Here is a tiny trained network, its code and every weight. The questions are about switching its units off for an input and a target symbol, where a switched-off unit gives its printed mean instead of its output.

import numpy as np


def w(rows, s, z=0):
    codes = np.array(rows[::2]) - 128.0
    scale = np.full(codes.shape[1], s)
    scale[-1] = z or s
    return codes * scale


def f(y):
    return y / 2 * (1 + np.tanh(0.7978845608 * (y + 0.044715 * y**3)))


def softmax(a):
    e = np.exp(a - a.max(-1, keepdims=True))
    return e / e.sum(-1, keepdims=True)


def log_softmax(a):
    a = a - a.max(-1, keepdims=True)
    return a - np.log(np.exp(a).sum(-1, keepdims=True))


def net(x, mask):
    ids = ['ΔΠΣΦΩβεζημτψ'.index(c) for c in x.split()]
    T = len(ids)
    res = E[ids] + P[:T]
    q, k, v = (res @ M[0].T for M in (Q, K, V))
    z = softmax(np.where(np.tri(T) > 0, q @ k.T / 4**0.5, -1e9)) @ v
    res = res + np.where(mask[0], z, O[0][:, -1]) @ O[0][:, :-1]
    y = f(res @ A[0][:, :-1].T + A[0][:, -1])
    res = res + np.where(mask[1:13], y, B[0][:, -1]) @ B[0][:, :-1]
    return log_softmax(res[-1] @ U[:, :-1].T + U[:, -1])


Q, K, V, O, A, B = {}, {}, {}, {}, {}, {}
E = w([
[202,210,207,159,91],'Δ',
[34,51,179,109,122],'Π',
[187,189,128,166,122],'Σ',
[158,60,123,101,176],'Φ',
[169,81,230,122,150],'Ω',
[132,103,171,141,82],'β',
[174,224,53,123,164],'ε',
[189,6,87,120,75],'ζ',
[59,188,140,117,240],'η',
[132,107,153,27,139],'μ',
[175,208,81,156,94],'τ',
[229,221,183,146,164],'ψ',
],0.012)
P = w([
[141,57,138,254,160],'0',
[151,172,138,96,164],'1',
[178,161,140,104,148],'2',
[187,162,137,108,142],'3',
[130,146,131,103,131],'4',
[138,138,130,101,125],'5',
[148,140,124,105,114],'6',
[141,144,124,101,123],'7',
[143,137,127,105,118],'8',
[144,135,119,95,115],'9',
],0.0082)
Q[0] = w([
[181,65,95,112,65],'head 0',
[232,247,108,140,163],'head 0',
[231,180,100,138,131],'head 0',
[129,148,141,147,95],'head 0',
],0.013)
K[0] = w([
[183,85,128,128,56],'head 0',
[125,129,117,255,183],'head 0',
[140,107,103,222,132],'head 0',
[117,124,145,136,128],'head 0',
],0.017)
V[0] = w([
[133,142,6,107,140],'head 0',
[117,87,126,67,214],'head 0',
[108,159,129,72,98],'head 0',
[148,219,166,100,175],'head 0',
],0.014)
O[0] = w([
[131,196,171,248,131,58],'head 0',
[175,67,86,204,87,120],'head 0',
[98,98,132,164,163,2],'head 0',
[163,106,77,138,230,127],'head 0',
],0.014,0.006)
A[0] = w([
[248,48,140,84,85,58],'neuron 0',
[103,241,150,183,97,1],'neuron 1',
[114,142,112,110,168,183],'neuron 2',
[175,172,46,152,193,216],'neuron 3',
[91,21,138,119,215,164],'neuron 4',
[192,115,149,148,76,223],'neuron 5',
[153,84,98,182,184,120],'neuron 6',
[70,223,190,183,120,18],'neuron 7',
[185,101,138,77,137,34],'neuron 8',
[73,8,107,61,155,125],'neuron 9',
[141,243,93,156,153,236],'neuron 10',
[254,158,128,227,179,95],'neuron 11',
],0.0076,0.0047)
B[0] = w([
[93,139,9,194,158,239],'neuron 0',
[34,142,111,173,127,178],'neuron 1',
[139,144,162,119,175,176],'neuron 2',
[150,46,151,125,171,253],'neuron 3',
[120,208,181,113,62,207],'neuron 4',
[183,96,128,147,105,208],'neuron 5',
[94,167,158,47,71,179],'neuron 6',
[49,146,1,140,154,169],'neuron 7',
[64,152,68,110,166,174],'neuron 8',
[59,156,180,179,129,214],'neuron 9',
[173,125,195,181,159,241],'neuron 10',
[56,48,105,129,58,212],'neuron 11',
],0.0086,0.008)
U = w([
[187,57,63,175,149,60],'Δ',
[46,123,33,137,148,4],'Π',
[17,143,177,119,68,72],'Σ',
[97,103,103,236,165,159],'Φ',
[177,37,220,149,166,217],'Ω',
[142,156,157,59,96,164],'β',
[79,231,152,168,182,102],'ε',
[231,145,163,175,59,169],'ζ',
[166,109,84,124,210,149],'η',
[142,110,89,92,94,162],'μ',
[68,133,143,65,174,55],'τ',
[222,171,253,92,129,189],'ψ',
],0.0068,0.0029)

Each question gives the input, a string of symbols that net reads in full, and the target symbol t.
The units are the heads (4 rows each of Q, K, V and O) and the neurons (one row each of A and B). Each row of codes is followed by its name. A weight is (code - 128) times the scale printed after its matrix; where a second scale follows, it is the last column's (O, A, B and U).
mask holds one flag per unit, heads first, then neurons. A switched-off unit (its flag False) gives its mean, the last column of its rows in O or B, instead of its output. The means were averaged over made-up inputs and are rounded, as every weight is.
A unit's drop is (log p(t) with every unit on - log p(t) with that unit switched off) / (log p(t) with every unit on - log p(t) with every unit switched off).
The circuit of an input: a set's keep is (log p(t) with only the set's units on - log p(t) with every unit switched off) / (log p(t) with every unit on - log p(t) with every unit switched off). Starting from the 12 units with the biggest drops (on a tie, the unit counted first), units are removed one at a time, each time the one whose removal leaves the highest keep (on an exact tie, the one counted first), for as long as the keep stays at least 0.8.
units of the circuit, in order: the units of the circuit, biggest drop first
top k neurons: the k neurons with the biggest drops, biggest first
drop when u is switched off: that unit's drop, to one decimal
input Φ ε ψ ε τ Π Ω τ Σ, target ζ: units of the circuit, in order : (head 0; neuron 5)
input τ Φ ψ Π ζ τ Σ, target ε: units of the circuit, in order : (head 0; neuron 7)
input τ ζ Ω, target ψ: units of the circuit, in order : (head 0; neuron 0)
input Ω Σ τ ε η Φ Σ, target Π: units of the circuit, in order : (head 0; neuron 0; neuron 8)
input Σ Φ τ ψ, target ψ: units of the circuit, in order : (head 0; neuron 0; neuron 10)
input Δ μ τ, target τ: units of the circuit, in order : (head 0)
input ε ψ Ω Π ψ Φ Δ, target Φ: units of the circuit, in order : (head 0; neuron 7; neuron 11; neuron 10)
input Π ζ τ Δ Ω μ Φ η τ, target μ: top 2 neurons : (neuron 10; neuron 0)
input ε ε ε ψ τ Ω η, target Ω: units of the circuit, in order : (head 0; neuron 3; neuron 0; neuron 7)
input μ β ε ψ ζ ε τ ε, target Ω: units of the circuit, in order : (head 0; neuron 3; neuron 10; neuron 0)
input ε Ω τ Π Ω ψ τ ψ, target Φ: top 3 neurons : (neuron 7; neuron 11; neuron 1)
input Ω Ω ψ ε β η Δ, target Π: top 2 neurons : (neuron 0; neuron 8)
input Ω Π Π ψ β ε, target Π: top 2 neurons : (neuron 0; neuron 8)
input Σ Δ τ Σ, target ψ: top neuron : (neuron 0)
input τ ψ μ Σ β ζ ψ Ω Δ, target ε: top 2 neurons : (neuron 7; neuron 1)
input Δ Π ζ ψ ψ Σ, target τ: drop when head 0 is switched off : 1.5
input η Π β β Σ Ω β ζ Σ, target Δ: drop when head 0 is switched off : 0.8
input β Ω ε Σ τ, target β: drop when head 0 is switched off : 1.2
